Each row was made from one small tree. The marks that hang from a mark follow it in brackets, in alphabetical order. Every link used is in the known rows. Write each row's tree.
Each row is shifted at random along 3 fixed directions that mean nothing.
Known rows
zube(fateve(bugavam) vemil zozad(buze)): +0.28	-0.31	-0.67	-1.00	+1.87	-1.32	-1.05	-0.29	-1.52	-0.30	+1.06	-1.37	+0.18	+0.72	-0.30	+1.56	-1.74	+1.21	+1.98	+1.72	-2.14	+0.33	+2.17	+2.07	+0.29	-0.42	-2.68	-0.36	+2.58	+0.88	-1.95	-0.30	+3.11	+1.40	+1.36	-1.48	-1.80	+0.00	-1.88	-2.63	+2.25
buze(kobop vumon(zusu)): +3.91	+0.38	-1.58	+0.78	+0.48	-1.65	+2.84	+1.61	+0.73	+1.51	+2.43	+0.58	-2.69	-1.70	+0.33	-0.92	+1.28	+2.76	+0.46	-0.50	-0.53	-0.44	-0.95	+1.23	+1.56	-2.13	+0.83	-0.05	+0.51	+1.81	-1.30	+0.66	+1.28	-1.79	+0.20	-2.27	-3.24	-2.97	-0.75	-1.21	+2.61
bugavam(fateve(zube(zozad)) fumo(zusu) kobop): +2.21	-0.70	-1.02	-0.53	-0.45	+0.60	+1.46	+0.93	-0.45	+1.10	-0.12	+1.55	-0.86	-1.37	-0.25	+1.51	-0.18	+0.99	-2.33	+0.09	-2.29	-0.29	+1.99	+1.19	+0.96	+0.17	+1.32	+2.90	+4.25	+0.34	-2.21	-3.02	+4.68	+0.34	+1.29	-1.69	-2.03	-0.57	-2.38	+0.56	+3.00
vife(buze radi(zusu(bugavam(fateve) fumo)) vumon(kobop)): +0.70	+1.39	+2.83	+1.25	-1.50	+2.13	+2.91	+1.37	+2.80	+1.57	+0.56	+4.74	-0.33	-0.58	+0.29	+1.97	+1.48	+2.78	-2.55	-4.75	-1.49	-0.85	-0.48	-1.88	+2.98	-0.62	+5.81	-0.81	+1.41	+0.12	-0.59	-5.24	-0.59	+2.63	+1.42	-0.77	+2.23	+0.08	-2.05	+1.16	+3.11
vife(buze(kobop(fumo zusu(bugavam(fateve)))) radi vumon): +2.49	+1.66	+0.45	+2.54	+0.27	+0.01	+3.24	+0.60	+1.04	+2.12	+0.73	+4.41	-1.76	-1.72	+0.84	-0.14	+1.85	+2.43	-0.69	-3.45	-0.80	-0.74	-0.40	-0.11	+1.85	-1.26	+1.87	-0.10	+0.94	+1.01	-2.05	-2.43	+0.36	+0.06	+1.75	-0.78	-0.81	-2.75	-2.92	+0.06	+2.69
buze(kobop(zusu) vife(radi(fateve))): +2.25	+0.07	-0.57	+1.08	-1.08	-0.10	+2.73	+2.12	+3.04	+0.60	+1.29	+1.85	-1.96	-1.83	+0.80	+1.01	+2.91	+1.92	-0.40	-2.13	-0.11	-0.54	-2.11	-0.37	+2.21	-2.68	+1.56	+0.70	+0.59	+1.07	-0.45	-0.59	+3.10	+0.14	-0.63	-2.27	-0.97	-0.83	-0.44	-1.48	+1.77
bugavam(fateve(zube(vemil)) fumo(zusu) kobop): +3.57	-1.18	-1.23	+0.06	-0.85	-0.35	+2.60	+0.36	-1.30	+3.50	+0.25	+0.99	-1.29	-1.58	+0.43	+0.51	+0.43	+1.58	-2.44	-1.37	-2.89	-0.64	+2.64	+1.22	+1.44	+1.21	+0.46	+1.56	+4.24	+0.55	-3.58	-3.95	+3.88	-0.89	+2.69	-1.00	-3.28	-3.59	-2.84	+0.61	+4.22
vumon(vife(buze radi(fateve)) zusu(kobop)): +2.23	+1.62	+0.06	-0.04	+0.61	+1.00	+2.79	+2.90	+3.48	-1.50	+0.99	+2.92	-3.22	-1.01	+0.72	+2.02	+1.88	+1.17	+0.52	-0.81	+0.00	-1.47	-2.86	-0.48	+1.42	-2.68	+2.29	+0.20	+1.54	+0.80	+0.57	-1.04	+1.87	+1.38	-0.54	-1.89	+0.42	+2.07	-0.89	-1.21	+1.27
bugavam(fateve kobop(fumo)): -0.08	+1.85	+0.21	+0.55	+0.37	+0.03	+0.99	-0.84	-1.72	+2.32	+1.06	+3.39	+0.49	-0.08	+2.29	+1.05	-0.17	+1.75	-1.50	-0.90	-1.84	-0.02	+2.32	-0.25	+0.77	+0.21	+1.57	+0.95	+4.00	-0.73	-3.24	-2.95	+1.80	+2.13	+2.60	-0.19	-0.50	-2.90	-3.33	+0.52	+1.83
zozad(buze(kobop vife)): -0.67	+0.76	+0.01	-0.69	+0.51	-0.02	-0.13	+1.28	+1.20	-1.25	+1.31	+1.12	-0.59	+0.06	+0.65	+1.50	+0.88	+2.22	+0.13	+0.79	-0.64	-0.64	-0.56	-1.25	+1.53	-2.57	+1.80	+1.59	+0.68	+0.53	+0.30	+0.26	+2.66	+1.61	-1.72	-2.88	+0.10	+1.07	+0.22	-1.37	+0.26
fateve(bugavam zube(vemil)): +0.46	+0.08	+0.71	-0.13	-0.20	+0.03	+0.04	-2.09	-1.28	+1.69	+1.87	+0.93	+1.78	+1.08	+0.27	+2.72	-0.53	+2.27	+0.68	-1.61	-2.62	-1.26	+2.99	+0.62	+0.16	+0.78	-1.07	-2.51	+3.81	-0.91	-4.15	-3.57	+0.47	+1.97	+4.86	-0.57	+0.04	-2.10	-2.32	-0.81	+2.98
bugavam(fateve fumo(zusu(kobop))): +0.52	+0.77	+0.23	-1.06	+0.19	+1.22	+0.84	+1.66	+1.25	+0.44	-0.16	+2.80	-1.02	-0.21	+0.66	+1.68	+0.43	+1.10	-2.80	+0.55	-0.62	-0.36	+0.83	-0.50	+1.06	-0.72	+2.87	+3.75	+3.34	+0.13	-0.44	-2.64	+4.08	+1.84	-0.77	-2.23	-0.78	+1.23	-1.93	+1.06	+1.38
fumo(zusu(bugavam(fateve(zube(vemil zozad(buze)))) kobop)): +1.22	-1.67	+1.12	-0.73	-1.65	+0.57	+2.10	+2.16	+0.70	+1.55	+0.47	+0.90	-0.56	-0.81	-0.13	+1.31	+0.13	+2.76	-3.04	-0.56	-1.76	+0.13	+2.93	+0.09	+1.77	-0.02	+2.76	+2.34	+1.59	+1.65	-1.01	-2.79	+3.76	-0.35	-0.28	-1.78	-0.71	-0.02	-0.88	+0.92	+2.85
zube(fateve vemil zozad(buze)): +0.86	-1.73	+0.33	-0.81	-0.58	-1.36	+0.34	+0.99	-1.81	+0.44	+1.18	-2.34	+0.26	+0.25	-0.42	+0.50	-1.24	+1.91	+0.71	+0.87	-2.74	+0.78	+2.58	+1.30	+1.35	+0.07	-1.21	-0.15	+1.68	+1.56	-1.49	-0.81	+3.76	-0.29	+0.14	-0.82	-2.04	-1.13	-0.60	-2.42	+2.22
zusu(bugavam(fateve(zube(vemil zozad(buze))) fumo) kobop): +1.53	-0.39	-0.65	-0.42	+1.40	+0.33	+0.59	+1.20	-0.32	+0.31	+0.82	+1.70	-1.64	-0.20	-0.11	+1.79	-0.51	+1.77	-0.53	+0.64	-1.44	-0.05	+2.25	+1.35	+1.00	-0.03	+0.80	+1.77	+2.26	+1.34	-1.63	-1.04	+3.24	+1.34	+1.03	-2.70	-1.33	+0.82	-2.31	+0.26	+2.17
zusu(bugavam(fateve fumo) kobop): +0.40	+0.34	+0.58	-0.65	-0.80	+1.84	+1.01	+2.68	+1.92	+0.32	+0.69	+2.93	-1.10	-0.26	+0.18	+2.39	+0.40	+1.49	-3.16	-0.14	-0.24	-0.10	+0.82	-0.87	+1.52	-0.33	+4.71	+3.34	+2.37	+0.82	+0.14	-2.00	+3.61	+2.20	-1.24	-2.68	-0.16	+2.11	-1.62	+1.73	+1.10
vife(buze(kobop(fumo) vumon)): +1.79	+1.23	+0.03	+0.25	+0.49	+0.63	+0.86	+1.13	+1.64	-0.69	+1.57	+2.48	-1.78	-0.77	-0.64	+0.37	+0.83	+2.04	+0.35	-0.48	-0.37	-0.81	-0.73	-0.37	+0.87	-2.37	+2.15	+1.46	+0.44	+0.79	-0.26	-0.69	+1.65	+1.12	-0.49	-2.61	-0.80	+0.86	-1.01	-0.94	+0.59
buze(kobop(fumo zusu(bugavam)) vumon(vife(radi))): +1.22	+1.58	+1.35	+1.06	-2.14	+0.03	+3.04	+2.60	+3.27	+1.72	+1.77	+3.46	-0.34	-2.49	+1.75	+0.52	+2.19	+3.24	-2.76	-2.64	-1.13	-0.05	+0.43	-1.48	+1.26	-1.53	+5.47	+1.18	-0.50	+1.49	-0.46	-2.30	+1.04	-0.13	-0.32	-1.61	+0.60	-1.69	-0.96	+1.07	+1.42
fumo(zusu(bugavam(fateve(zube)) kobop)): -1.10	+1.36	+1.81	-1.70	+0.33	+2.50	+0.49	+0.97	+2.23	-0.34	+0.50	+3.71	+0.47	+0.76	+0.46	+2.67	+0.13	+1.92	-2.65	+0.69	-0.05	-0.78	+1.44	-1.06	+0.77	-1.04	+3.37	+3.03	+3.05	-0.56	-0.53	-3.03	+2.27	+3.10	+0.36	-2.01	+1.74	+2.31	-1.79	+1.68	+1.16
buze(vumon(kobop(zusu) vife(radi))): +1.31	+2.65	-0.28	+0.36	+1.35	-0.74	+2.16	+1.15	+1.61	+0.00	+1.35	+2.68	-1.38	-0.83	+1.84	+0.75	+1.22	+1.70	+0.63	-0.20	-0.97	-0.96	-0.92	-0.09	+0.61	-2.25	+1.40	-0.03	+1.13	+0.69	-0.78	-0.70	+0.47	+0.69	+0.72	-1.18	-0.10	-1.16	-1.37	-1.01	+1.54
vife(buze radi(zusu(bugavam kobop)) vumon): +0.84	+0.69	+2.72	+1.75	-1.50	+0.98	+2.79	+0.51	+1.82	+2.31	+0.42	+4.34	-0.59	-0.05	+0.42	+1.53	+1.83	+2.74	-1.32	-5.45	-1.65	-0.91	-0.36	-1.81	+2.74	-0.92	+3.89	-2.08	+1.91	-0.23	-1.73	-4.74	-0.77	+1.76	+2.31	-0.37	+1.97	-0.34	-1.99	+0.14	+3.32
radi(buze(kobop(fumo zusu) vife vumon) fateve): +0.79	+1.29	+1.10	+0.37	-1.13	+1.14	+1.06	+1.79	+4.15	+0.28	+0.99	+3.90	-0.81	-2.09	+0.46	+1.33	+2.46	+2.59	-1.64	-2.88	-0.30	-0.34	-0.80	-2.17	+1.52	-2.71	+4.21	+1.21	+0.43	-0.05	-0.38	-2.51	+1.99	+1.97	+0.24	-2.68	+1.51	+0.41	-0.98	-0.79	+0.47
vife(radi(fateve(bugavam(fumo)) zusu) vumon): +0.72	+0.97	-0.41	+1.22	+1.10	+0.67	+0.57	-0.78	+2.05	+0.97	+0.03	+3.85	-1.10	-0.21	+0.28	+2.82	+1.68	+1.36	+0.57	-3.08	-1.24	-1.04	-1.56	-0.20	+1.32	-1.55	+0.34	-2.10	+3.80	-1.17	-2.24	-3.60	+0.68	+3.83	+3.65	-1.94	+0.70	+0.33	-3.13	-1.72	+2.93
fumo(zusu(bugavam(fateve(zube(vemil zozad(buze))) kobop))): -0.91	+0.54	+0.59	-1.68	+1.00	+1.26	-0.16	+0.11	+0.66	-0.63	+0.06	+2.17	+0.27	+0.01	+0.31	+2.22	-0.82	+1.45	-1.54	+1.73	-1.79	-0.34	+2.77	-0.11	+0.63	-0.73	+1.67	+2.93	+3.50	-0.50	-0.82	-2.78	+3.29	+2.76	+0.69	-1.79	+0.79	+1.80	-1.93	+0.38	+1.69
fateve(bugavam(kobop) zube(vemil zozad)): +2.69	-0.26	-2.44	-1.34	+2.70	+0.31	-0.49	-0.64	+0.02	-2.01	+1.10	+0.27	-1.96	+0.30	-2.06	+2.80	-1.58	-0.16	+2.52	+2.23	-1.42	-1.21	+0.96	+2.95	-0.54	-1.19	-2.63	+0.89	+3.65	+0.21	-1.62	-0.13	+3.69	+2.36	+1.83	-2.93	-2.56	+2.71	-2.42	-2.05	+2.45
fateve(bugavam zube(vemil zozad(buze(vife(radi))))): -0.13	-2.54	+2.56	-1.38	-4.24	+2.40	+0.17	+2.09	+2.40	-2.00	+0.67	-0.70	+1.80	-0.47	-2.40	+4.67	-0.24	+1.93	-1.95	-1.37	-2.76	-0.55	+1.91	-0.91	+1.34	-0.25	+3.71	+0.84	+0.88	+0.99	+0.29	-3.81	+4.53	+1.82	-1.28	-2.40	+1.79	+4.22	+1.26	-0.79	+1.67
fumo(zusu(bugavam(fateve(zube(zozad))) kobop)): +0.76	+1.04	-0.28	-0.66	+2.16	+0.50	+1.16	+0.32	+0.41	+0.44	+0.66	+2.99	-0.88	+0.33	+0.76	+1.12	-0.04	+1.71	-0.44	+0.92	-0.39	-0.41	+1.39	+1.24	+0.55	-1.18	+0.13	+1.86	+3.19	+0.15	-1.78	-1.13	+2.27	+1.78	+1.58	-1.75	-0.47	+0.36	-2.77	+0.66	+2.19
vife(buze vumon(kobop)): -1.27	+0.96	+3.44	-0.40	-2.47	+2.46	+0.85	+0.91	+1.75	-1.15	+1.00	+2.78	+1.17	+0.56	-0.71	+3.13	-0.11	+2.15	-1.70	-2.18	-1.74	-1.24	+0.81	-2.84	+1.76	-0.89	+5.34	+0.27	+1.86	-0.59	+0.29	-4.43	+0.52	+2.48	+0.01	-0.92	+3.00	+2.08	+0.14	-0.36	+0.82
fateve(bugavam(kobop(fumo(zusu)))): +1.40	+1.11	-1.89	-0.70	+1.42	+0.03	+0.26	+0.43	+1.34	+0.34	+0.48	+2.57	-2.13	-0.78	+0.51	+1.43	+0.19	+0.81	-0.53	+0.82	-0.45	-0.79	+0.50	+0.86	-0.20	-1.56	+0.52	+2.63	+3.36	+0.16	-1.04	-1.22	+3.49	+2.22	+0.22	-2.72	-2.44	+0.67	-2.91	-0.19	+1.89
zube(fateve(bugavam) vemil zozad): -0.34	+0.76	+0.13	-1.82	+2.11	+0.22	-1.52	-0.80	-0.29	-1.79	+1.26	-0.29	+1.11	+1.50	-0.78	+2.57	-2.23	+0.27	+2.06	+2.14	-1.60	+0.02	+1.91	+1.88	-0.31	-0.59	-1.99	+0.16	+3.50	-0.36	-1.30	-0.97	+2.95	+3.48	+1.53	-1.37	-0.41	+2.31	-2.14	-2.16	+1.44
buze(kobop(fumo) vumon): +2.91	-1.15	+0.17	+0.54	-3.01	+0.05	+2.49	+2.92	+1.72	+1.43	+2.07	+0.64	-1.45	-2.00	-0.83	-0.04	+1.31	+3.12	-2.34	-1.71	-0.94	+0.15	+0.29	-0.40	+1.76	-1.33	+4.10	+1.84	-0.60	+2.33	-0.28	-1.17	+3.06	-1.33	-1.68	-2.73	-2.25	-1.18	+0.20	-0.18	+1.59
zube(fateve(bugavam(kobop(fumo zusu))) vemil zozad(buze)): -0.73	-0.82	+1.97	-1.95	-2.32	+0.92	-0.70	+1.98	+1.35	-0.74	+0.42	-0.19	+1.14	-0.98	-0.90	+3.24	-1.82	+1.34	-2.73	+0.67	-2.48	+0.99	+3.86	-0.30	+0.49	+0.10	+3.49	+3.19	+1.64	+1.25	+0.09	-3.30	+5.11	+1.59	-1.45	-1.94	-0.15	+2.42	-0.74	-0.65	+1.46
zusu(bugavam(fateve(zube(zozad)) kobop) fumo): +2.53	+1.29	-2.58	+0.12	+3.59	-0.28	+1.19	+0.08	-0.59	+0.64	+1.23	+2.73	-2.45	-0.30	+0.53	+0.77	-0.23	+1.25	+1.30	+1.45	-0.70	-0.40	+0.60	+2.62	+0.52	-0.72	-1.01	+1.02	+3.47	+0.57	-2.50	+0.44	+2.05	+1.99	+2.54	-2.25	-2.38	-0.77	-4.20	+0.53	+2.75
fumo(zusu(bugavam(fateve(zube)))): +0.88	-0.81	+0.89	-0.41	-2.15	+1.08	+2.22	+1.50	+0.86	+2.12	+0.66	+1.54	+0.54	-0.67	+0.33	+1.05	+0.96	+2.73	-3.24	-0.98	-1.29	-0.62	+1.73	-0.57	+1.56	+0.19	+2.66	+1.51	+2.66	+0.50	-1.61	-3.25	+2.87	+0.21	+0.71	-0.97	-0.50	-1.76	-1.33	+1.46	+2.60

Write each row's tree
+0.27	-0.28	+1.30	-0.80	-2.00	+1.38	+0.38	+0.57	+1.42	+1.56	+0.71	+2.32	+0.84	-0.20	+0.01	+3.45	+0.38	+2.34	-2.88	-2.07	-1.75	-0.95	+2.47	-0.54	+0.54	+0.30	+3.05	+1.01	+3.48	-0.18	-2.38	-4.70	+2.33	+1.55	+2.18	-2.20	+0.42	+0.34	-1.74	+1.13	+2.70
fateve(bugavam(fumo(zusu(kobop))) zube)
+1.03	+1.98	-1.19	-1.15	+3.78	+0.79	-0.04	-0.45	-0.02	-0.24	+0.11	+3.50	-1.46	+0.69	+0.73	+1.55	-0.05	+0.86	+0.16	+1.88	-0.31	-1.16	+0.63	+1.32	-0.06	-1.11	-1.09	+2.41	+4.24	-0.58	-2.27	-1.46	+2.59	+2.66	+2.21	-2.40	-1.20	+0.56	-3.51	+0.23	+1.69
bugavam(fateve(zube) fumo(zusu(kobop)))
-0.11	+0.96	+0.81	-0.36	-0.43	+0.67	+1.98	+2.59	+1.87	-0.42	+0.87	+2.21	-0.67	-1.24	+1.02	+1.65	+0.82	+2.82	-1.72	-0.33	-0.92	-0.59	-0.04	-1.45	+2.19	-1.47	+4.39	+1.44	+0.48	+1.27	+0.62	-1.18	+1.81	+1.06	-1.64	-2.07	+0.79	+0.12	-0.13	+0.22	+1.37
zozad(buze(vife(vumon(kobop zusu(bugavam(fateve))))))
-1.25	-0.87	+2.35	-1.08	-1.86	+0.07	-0.74	+0.61	-0.25	+0.26	+1.08	-1.12	+2.58	+0.11	-0.66	+2.73	-1.53	+2.33	-1.02	-0.37	-3.09	+0.89	+3.41	-0.22	+0.94	+0.27	+1.96	-0.13	+1.73	+0.72	-1.51	-3.16	+2.64	+1.20	+0.84	-1.08	+1.17	+0.75	-0.38	-1.40	+2.04
zube(fateve(bugavam) vemil zozad(buze(vumon)))
-1.75	+4.20	+0.69	+0.70	+2.69	-0.95	+0.07	-0.26	+1.41	+0.42	+1.41	+4.80	+0.00	-0.68	+3.55	+0.75	+1.29	+3.06	+0.34	-0.17	-0.99	-0.29	+0.73	-1.28	+0.13	-2.53	+2.13	+0.30	+0.71	-0.15	-1.50	-1.01	-0.91	+2.45	+1.72	-1.72	+1.97	-1.49	-2.42	-0.24	+0.39
zozad(buze(kobop(fumo zusu(bugavam)) vumon(vife(radi))))
+2.74	-2.93	+0.61	+0.03	-3.26	-0.93	+2.55	+2.05	-0.89	+1.28	+1.43	-1.93	+0.11	-1.41	-1.05	+0.96	+0.18	+3.16	-0.73	-1.38	-3.84	-0.25	+2.49	+0.32	+1.57	+0.40	+1.38	-1.07	+0.42	+2.26	-1.91	-2.08	+3.03	-2.42	+0.69	-1.03	-1.27	-2.04	+0.67	-1.27	+2.96
fateve(zube(vemil zozad(buze(vumon(vife)))))
-1.19	+3.35	+0.20	-1.29	+2.77	+1.62	-0.76	+0.46	+2.12	-1.82	+0.49	+4.75	-0.37	+0.22	+1.33	+1.67	-0.19	+0.94	-0.50	+2.82	+0.60	-0.49	+0.93	-0.43	-0.67	-1.70	+1.70	+3.61	+2.45	-0.58	+0.29	-0.62	+2.65	+4.64	-0.55	-2.16	+0.30	+2.00	-3.04	+0.83	-0.75
kobop(fumo zusu(bugavam(fateve)))
+1.94	-0.03	+0.16	+0.50	-2.23	+1.23	+2.09	+2.98	+4.59	+0.66	+1.09	+2.22	-1.23	-2.26	-0.48	+2.77	+2.45	+2.14	-2.74	-3.12	-1.12	-0.66	-2.13	-1.43	+2.03	-2.06	+5.27	+0.64	+0.77	+0.98	+0.11	-3.05	+2.42	+1.05	-0.19	-3.20	+0.58	+1.32	-0.29	-0.46	+2.25
buze(kobop vumon(vife(radi(fateve(bugavam(fumo)) zusu))))
+1.29	+0.62	-1.29	-0.76	+2.58	-0.38	+0.01	+1.25	+0.82	-1.56	+0.96	+1.38	-2.16	-0.87	-0.08	+0.49	-0.74	+1.30	+0.50	+2.87	-0.68	+0.31	+1.59	+1.44	+0.34	-1.89	+0.06	+3.37	+0.58	+1.64	+0.52	+1.00	+4.18	+1.58	-1.63	-3.04	-2.39	+1.38	-1.69	-1.12	+0.63
zube(vemil zozad(buze(kobop(fumo zusu(bugavam(fateve))))))
+3.39	+1.96	-1.73	+1.72	+2.28	-1.58	+2.14	+0.57	+0.83	+1.83	+1.66	+3.37	-3.21	-1.84	+1.11	-1.56	+1.68	+2.52	+1.32	-1.09	-0.14	-0.68	-0.43	+1.00	+0.67	-2.24	+0.01	+0.45	+0.39	+1.41	-1.93	+0.58	+0.49	-0.47	+1.37	-2.06	-2.78	-3.07	-2.85	-0.58	+1.93
vife(buze(kobop(fumo zusu(bugavam)) vumon))
+1.23	+1.12	-1.43	-1.18	+1.68	-0.18	+0.14	+0.63	+0.73	+0.69	+0.61	+1.38	-1.29	-0.44	+0.40	+1.03	-0.38	+0.86	-0.38	+1.23	-0.41	-0.23	+0.65	+1.48	-0.01	-1.07	-0.53	+2.32	+3.37	+0.54	-1.65	-1.10	+3.48	+1.67	+0.75	-2.11	-2.68	-0.25	-3.17	-0.59	+2.28
zube(fateve(bugavam(kobop(fumo(zusu)))))
+1.90	-0.68	+0.40	-0.64	-1.84	+1.97	+2.21	+4.14	+2.62	+0.18	+0.98	+2.29	-2.17	-1.08	-0.69	+1.44	+0.61	+1.91	-3.62	+0.02	+0.44	+0.12	+0.46	-0.46	+1.57	-0.72	+5.04	+4.25	+0.52	+2.35	+1.06	-1.03	+4.71	+1.00	-3.15	-3.02	-1.66	+2.08	-0.99	+1.70	+0.94
zusu(bugavam(fateve) kobop(fumo))
-2.25	+2.37	+3.02	+1.03	-0.71	-0.56	+1.20	-0.65	+0.16	+1.69	+1.01	+3.62	+2.03	+0.00	+3.49	+1.75	+1.48	+3.82	-0.19	-3.40	-2.78	-0.31	+1.39	-2.23	+1.91	-0.69	+3.19	-2.70	+2.04	-1.01	-2.48	-4.00	-1.42	+2.45	+2.62	-0.04	+3.60	-2.43	-1.53	+0.00	+1.95
zozad(buze(vife(radi vumon(zusu(fumo)))))
+2.36	+0.04	-0.90	-0.86	+0.78	+0.64	+0.71	+0.34	-0.36	-0.21	+0.12	+1.64	-1.01	-1.03	-0.60	+2.18	-1.02	+0.20	-0.94	+1.17	-2.31	-0.39	+2.53	+1.50	+0.29	+0.23	+0.46	+2.79	+3.90	+0.20	-1.90	-2.43	+4.61	+1.25	+1.46	-1.74	-2.05	+0.40	-2.66	-0.16	+2.34
bugavam(fateve(zube(vemil zozad)) fumo kobop(zusu))
-1.58	+1.78	+4.14	+1.25	-2.76	+2.67	+1.14	+0.30	+3.45	-0.04	+0.72	+5.24	+1.31	-0.78	+0.49	+3.23	+1.72	+2.66	-2.21	-4.46	-1.31	-0.65	+0.36	-3.32	+1.77	-1.62	+5.54	-0.12	+1.53	-1.15	-0.80	-5.88	+0.10	+3.14	+1.64	-0.91	+4.34	+1.12	-1.06	-0.49	+0.72
vife(buze(kobop(fumo zusu)) radi(fateve) vumon)
-1.55	+1.72	+0.89	-1.26	+0.67	+1.87	-1.47	-1.62	+0.49	-0.80	+1.22	+2.86	+1.62	+1.32	-0.04	+4.52	-0.96	+1.20	-0.25	+0.14	-1.44	-1.43	+1.76	-0.52	-0.31	-0.59	+1.27	+0.20	+4.65	-1.88	-2.53	-3.41	+1.08	+4.21	+3.36	-1.77	+1.83	+1.77	-2.36	-0.22	+1.56
fateve(bugavam(kobop) zube)
+1.61	+1.75	+0.75	-1.67	-0.17	+2.28	+1.84	+4.16	+5.97	-3.78	+1.33	+2.46	-2.40	-1.50	-0.61	+2.17	+1.41	+1.47	-0.50	+0.80	+0.55	-0.81	-2.86	-0.62	+1.46	-3.46	+5.51	+3.03	-0.73	+1.46	+3.35	-0.35	+2.81	+2.80	-4.21	-4.00	+0.90	+5.34	+0.67	-0.02	+0.19
buze(vife(radi) vumon(kobop zusu(fumo)))
+1.45	+1.62	+0.19	+1.27	-0.19	+0.00	+2.22	+1.08	+3.25	+2.07	+1.74	+3.30	-0.78	-1.44	+1.28	+1.98	+2.50	+2.91	-1.00	-3.58	-1.17	-0.59	-1.70	-0.87	+1.78	-2.07	+3.48	-1.53	+1.19	+0.27	-1.74	-2.76	-0.19	+1.57	+2.47	-2.21	+1.12	-1.16	-1.83	-0.36	+2.89
buze(kobop vumon(vife(radi(fateve(bugavam) zusu(fumo)))))
-0.67	+2.21	-0.63	-1.32	+3.99	-0.62	-1.79	-2.50	-1.53	-0.86	+1.29	+0.98	+0.88	+1.66	+0.60	+2.42	-2.51	-0.07	+2.92	+1.98	-1.96	+0.03	+2.40	+2.34	-0.62	-0.61	-3.09	-0.37	+4.97	-1.34	-2.87	-1.15	+1.76	+4.10	+3.75	-0.89	-0.29	+1.01	-3.71	-2.23	+2.05
zube(fateve(bugavam(kobop)) vemil zozad)
+1.80	-1.29	+0.00	-0.89	-0.20	-0.91	+0.81	+0.64	-1.37	+0.16	+1.50	-1.89	+0.16	+0.47	-0.78	+0.44	-1.32	+1.16	+1.25	+0.83	-2.31	+0.51	+2.06	+2.01	+1.01	+0.07	-1.74	-0.24	+2.39	+1.07	-1.56	-0.75	+3.70	+0.32	+0.70	-0.59	-2.34	-0.69	-1.16	-2.21	+2.27
zube(fateve vemil zozad)
+1.17	+1.41	-0.54	+0.51	+1.19	+0.04	+1.13	-1.33	-2.29	+2.22	+1.29	+3.05	+0.09	-0.04	+1.50	+1.04	-0.27	+1.94	-0.44	-0.64	-1.86	-0.57	+2.30	+0.95	+0.41	+0.37	-0.33	+0.20	+4.03	-0.46	-4.38	-2.56	+1.46	+1.53	+4.12	-0.46	-1.29	-3.56	-3.73	+0.21	+2.50
bugavam(fateve(zube) kobop(fumo))
-0.42	+0.35	+0.34	-0.60	+1.05	-1.23	-0.54	-0.36	-0.75	+0.18	+1.69	-0.61	+1.39	+0.23	+0.60	+1.81	-1.03	+1.96	+1.18	-0.08	-2.34	+0.46	+2.18	+1.11	+1.01	-0.78	-0.84	-0.50	+1.71	+0.63	-2.09	-0.88	+2.30	+1.41	+1.52	-1.49	-0.17	-0.48	-1.28	-2.15	+2.22
zube(fateve(bugavam) vemil zozad(buze(kobop vife)))
+1.61	+2.06	-0.33	+0.55	+0.71	-1.41	+2.09	+0.11	-0.56	+1.97	+2.70	+2.50	-1.01	-0.70	+2.89	-0.39	+0.26	+3.01	+0.34	-1.14	-1.30	-0.32	+1.76	+1.06	+0.66	-0.66	+0.83	-0.90	+1.91	+0.62	-2.29	-1.29	+0.00	+0.77	+2.14	-0.70	-1.94	-4.41	-2.25	-0.48	+2.10
vumon(kobop(fumo) zusu)
+0.76	+0.16	-0.62	-0.06	-1.30	-0.14	+0.72	+0.43	+0.73	+2.53	+0.29	+2.15	-0.47	-1.17	+1.14	+2.12	+0.62	+1.43	-2.65	-1.74	-2.05	-0.54	+1.81	-0.34	+0.80	+0.02	+2.62	+1.59	+4.38	-0.31	-2.14	-3.84	+3.11	+1.21	+1.46	-1.81	-1.29	-1.05	-2.48	+0.69	+3.02
fateve(bugavam(fumo(zusu) kobop))
